Here is a tiny trained network, its code and every weight. The questions are about switching its units off for an input and a class, where a switched-off unit gives its printed mean instead of its output.

import numpy as np


def w(rows, s, z=0):
    codes = np.array(rows[::2]) - 128.0
    scale = np.full(codes.shape[1], s)
    scale[-1] = z or s
    return codes * scale


def f(y):
    return np.maximum(y, 0)


def log_softmax(a):
    a = a - a.max(-1, keepdims=True)
    return a - np.log(np.exp(a).sum(-1, keepdims=True))


def net(x, mask):
    res = np.array(x, float).reshape(1, 7) / 4 @ E
    y = f(res @ A[0][:, :-1].T + A[0][:, -1])
    res = res + np.where(mask, y, B[0][:, -1]) @ B[0][:, :-1]
    return log_softmax(res[-1] @ U[:, :-1].T + U[:, -1])


A, B = {}, {}
E = w([
[175,250,91,102,68,159,146,149,127,95],'x0',
[139,124,134,135,126,128,125,125,128,118],'x1',
[127,135,130,135,133,127,131,127,127,133],'x2',
[130,127,133,124,128,131,123,126,127,126],'x3',
[48,119,198,148,94,198,197,164,127,81],'x4',
[130,125,130,115,128,138,132,121,130,137],'x5',
[155,108,95,181,125,211,67,193,131,175],'x6',
],0.019)
A[0] = w([
[120,122,126,82,131,155,111,120,99,148,107],'neuron 0',
[172,215,79,151,71,223,75,223,146,154,53],'neuron 1',
[114,121,127,107,113,130,90,128,153,105,102],'neuron 2',
[135,5,139,187,209,181,104,217,135,195,107],'neuron 3',
[61,26,183,92,216,5,176,81,134,115,204],'neuron 4',
[211,203,55,146,88,255,111,232,124,143,41],'neuron 5',
[208,141,19,94,184,46,46,68,129,177,246],'neuron 6',
[137,93,71,206,82,229,67,166,109,188,136],'neuron 7',
[102,45,161,179,167,173,30,195,150,211,112],'neuron 8',
[162,101,70,120,173,111,51,120,96,172,147],'neuron 9',
[152,72,109,152,177,92,60,130,137,163,152],'neuron 10',
[174,254,141,40,81,65,213,123,116,88,123],'neuron 11',
[21,114,202,159,93,240,209,169,107,53,126],'neuron 12',
[155,115,109,176,141,116,92,131,133,207,132],'neuron 13',
[113,195,178,86,113,155,212,155,131,44,89],'neuron 14',
[191,239,100,92,101,154,162,173,144,93,136],'neuron 15',
],0.0087,0.012)
B[0] = w([
[137,110,136,155,155,132,117,115,116,122,130],'neuron 0',
[92,65,185,135,103,43,160,79,109,167,198],'neuron 1',
[142,148,128,135,130,111,145,142,149,124,128],'neuron 2',
[148,134,55,190,131,179,107,163,142,174,213],'neuron 3',
[105,79,212,152,111,66,161,75,137,195,233],'neuron 4',
[82,82,229,159,118,64,182,80,92,167,206],'neuron 5',
[209,123,138,53,148,61,87,112,52,130,254],'neuron 6',
[166,136,164,124,172,159,147,200,159,209,207],'neuron 7',
[149,210,91,107,128,165,81,173,136,47,209],'neuron 8',
[174,91,137,72,158,142,147,139,101,109,191],'neuron 9',
[177,140,159,68,135,138,183,172,103,118,190],'neuron 10',
[133,181,46,124,143,114,84,87,104,75,212],'neuron 11',
[46,120,130,225,99,215,170,171,246,105,221],'neuron 12',
[154,143,127,62,137,120,117,141,150,143,172],'neuron 13',
[68,140,124,114,96,165,104,96,168,90,182],'neuron 14',
[91,135,116,123,86,101,93,30,119,94,204],'neuron 15',
],0.012,0.03)
U = w([
[158,77,208,95,149,42,144,96,84,171,217],'0',
[41,75,215,177,108,134,192,112,162,157,216],'1',
[163,170,2,91,140,72,54,70,82,75,92],'2',
[56,192,76,130,89,187,117,90,159,11,2],'3',
[209,123,116,76,189,163,97,204,115,160,93],'4',
[122,126,92,184,159,235,135,214,168,158,70],'5',
],0.01,0.0043)

Each question gives the input, the list of numbers given to net, and the class t.
The units are the neurons (one row each of A and B). Each row of codes is followed by its name. A weight is (code - 128) times the scale printed after its matrix; where a second scale follows, it is the last column's (A, B and U).
mask holds one flag per neuron, in row order. A switched-off neuron (its flag False) gives its mean, the last column of its row in B, instead of its output. The means were averaged over made-up inputs and are rounded, as every weight is.
A unit's drop is (log p(t) with every unit on - log p(t) with that unit switched off) / (log p(t) with every unit on - log p(t) with every unit switched off).
The circuit of an input: a set's keep is (log p(t) with only the set's units on - log p(t) with every unit switched off) / (log p(t) with every unit on - log p(t) with every unit switched off). Starting from the 12 units with the biggest drops (on a tie, the unit counted first), units are removed one at a time, each time the one whose removal leaves the highest keep (on an exact tie, the one counted first), for as long as the keep stays at least 0.8.
units of the circuit, in order: the units of the circuit, biggest drop first
unit that matters most: the unit with the biggest drop
top k neurons: the k neurons with the biggest drops, biggest first
drop of u: that unit's drop, to one decimal
input [0,2,-5,-8,8,5,5], class 5: units of the circuit, in order -> [neuron 4]
input [1,-6,-7,2,1,0,5], class 1: top 2 neurons -> [neuron 6; neuron 5]
input [0,-3,-4,-3,-5,-3,7], class 4: top 2 neurons -> [neuron 4; neuron 8]
input [1,5,5,8,2,8,-6], class 3: top 2 neurons -> [neuron 11; neuron 5]
input [-2,-8,-1,8,-7,5,1], class 4: top 2 neurons -> [neuron 5; neuron 1]
input [1,-1,-3,0,-3,-3,-3], class 2: top 2 neurons -> [neuron 5; neuron 1]
input [4,5,0,7,1,8,0], class 3: top 2 neurons -> [neuron 4; neuron 6]
input [6,7,-6,8,0,4,-8], class 2: top 2 neurons -> [neuron 12; neuron 11]
input [7,-6,1,-6,1,-7,-2], class 3: top 2 neurons -> [neuron 6; neuron 14]
input [0,4,-1,0,4,-1,-3], class 1: top 2 neurons -> [neuron 8; neuron 15]
input [-1,-3,8,7,-8,4,1], class 4: top 3 neurons -> [neuron 5; neuron 1; neuron 4]
input [0,3,8,-6,5,-4,4], class 5: drop of neuron 4 -> 0.6
input [-4,1,2,7,-3,4,1], class 4: top 2 neurons -> [neuron 5; neuron 1]
input [-1,-1,-3,-3,1,0,0], class 1: unit that matters most -> neuron 6
input [4,5,-8,-4,0,-1,-8], class 2: drop of neuron 12 -> 0.6
input [-1,0,6,-4,8,1,7], class 5: drop of neuron 9 -> 0.0
